Each row has a name. Each piece below is followed by the name of the row it came from, unless a question asks for something else. Each question is about the rows just above it.

[ -1.6  57.9 -14.6 -28.2  45.0 -11.3  44.7  16.8  24.8 -10.7 -15.9 -17.8
 -26.7 -33.0  34.9 -22.6  32.4  17.4  -4.1  18.8  -9.8 -38.0  17.8  -4.1
  41.2  69.7 -17.1 -51.6 -26.8  78.2 -44.2 -54.2  32.0  26.2   8.7 -32.5
  23.0 -26.4  30.3 -43.3  88.3  -2.5  53.0 -26.5 -25.1  16.0 -37.6 -31.7
  17.2  33.2  26.7  40.4 -53.4 -68.4  46.4 -10.7 -39.8 -28.1 -29.8] : z_169
[-14.1   4.5 -13.8   1.7   8.2   9.0   8.3 -19.6   5.5   5.5   7.4  -7.7
   0.2   4.3 -13.0   0.7  -6.6  17.2   0.0   2.7   7.8  -0.1 -30.4  36.9
 -17.7 -10.1  31.6 -29.7 -22.2 -27.0  20.2 -15.2  28.4  -6.5   3.5  -6.3
   5.1  -4.9  28.1   7.1  15.5  22.3   5.0 -18.4 -17.3 -14.4 -37.8  15.8
   2.6 -16.7   0.7 -13.1  11.0   3.8  12.7 -24.7  -4.1 -20.3  11.0] : z_46
[ 44.7 -68.4  30.3  26.2 -17.8  40.4  34.9  57.9 -44.2 -53.4 -25.1 -26.4
  -1.6 -26.8  16.0 -14.6  18.8 -54.2  17.2 -37.6  26.7  -4.1  -9.8 -17.1
  32.4   8.7 -29.8  78.2  33.2  53.0 -10.7  41.2 -38.0  69.7 -11.3 -26.7
  16.8  32.0 -32.5  17.4 -31.8 -51.6 -28.2  -2.5 -10.7  45.0  -4.1 -33.0
 -39.8  17.8  88.3 -15.9 -26.5 -43.3  24.8  23.0 -22.6  46.4 -28.1] : z_272
[ 6.0 -6.0  4.4  1.7 -2.6  0.9  1.6  8.0 -4.3 -6.4 -3.5 -1.3  0.3 -2.9
  3.7 -1.5  2.7 -7.7  1.4 -3.1  1.5 -0.1  5.0 -7.4  5.0  2.8 -8.3 12.2
  7.5  9.0 -5.5  7.0 -8.7  6.7 -1.5 -1.1  0.0  4.3 -8.0 -0.5 -5.9 -8.6
 -3.7  3.2  1.9  6.6  7.0 -5.4 -4.3  4.6  6.8  0.6 -5.2 -4.7  0.6  6.7
 -1.7  8.8 -4.1] : z_813
[-4.1  8.8 -1.7  6.7  0.6 -4.7 -5.2  0.6  6.8  4.6 -4.3 -5.4  7.0  6.6
  1.9  3.2 -3.7 -8.6 -5.9 -0.5 -8.0  4.3  0.0 -1.1 -1.5  6.7 -8.7  7.0
 -5.5  9.0  7.5 12.2 -8.3  2.8  5.0 -7.4  5.0 -0.1  1.5 -3.1  1.4 -7.7
  2.7 -1.5  3.7 -2.9  0.3 -1.3 -3.5 -6.4 -4.3  8.0  1.6  0.9 -2.6  1.7
  4.4 -6.0  6.0] is which row reordered?
z_813
Put [-22.6  46.4 -28.1  44.7 -68.4  30.3  26.2 -17.8  40.4  34.9  57.9 -44.2
 -53.4 -25.1 -26.4  -1.6 -26.8  16.0 -14.6  18.8 -54.2  17.2 -37.6  26.7
  -4.1  -9.8 -17.1  32.4   8.7 -29.8  78.2  33.2  53.0 -10.7  41.2 -38.0
  69.7 -11.3 -26.7  16.8  32.0 -32.5  17.4 -31.8 -51.6 -28.2  -2.5 -10.7
  45.0  -4.1 -33.0 -39.8  17.8  88.3 -15.9 -26.5 -43.3  24.8  23.0] back in order: which row is it?
z_272

[ 67.8 -54.3   4.1 -47.8  17.7 -18.5 -16.6  19.0   9.9 -18.1 -17.0  40.9
  -6.3  24.4] -> z_813
[ 67.8  19.0 -54.3 -18.5 -47.8 -16.6  17.7   4.1   9.9 -18.1 -35.9 -28.7
  46.1 -25.5] -> z_538
[-16.6  17.6   4.1 -39.4 -15.4 -35.3   1.7 -48.9 -28.7  11.3  12.9  -6.6
 -21.5 -15.2] -> z_177
Which row holds [ 19.0 -16.6 -18.5] read backwards?
z_813
Which row holds this, read backwards? [  9.9  19.0 -16.6 -18.5]
z_813
[  4.1  17.7 -16.6 -47.8 -18.5 -54.3  19.0  67.8] is which row, read backwards?
z_538
[-21.5  -6.6  12.9  11.3 -28.7 -48.9] is which row, read backwards?
z_177

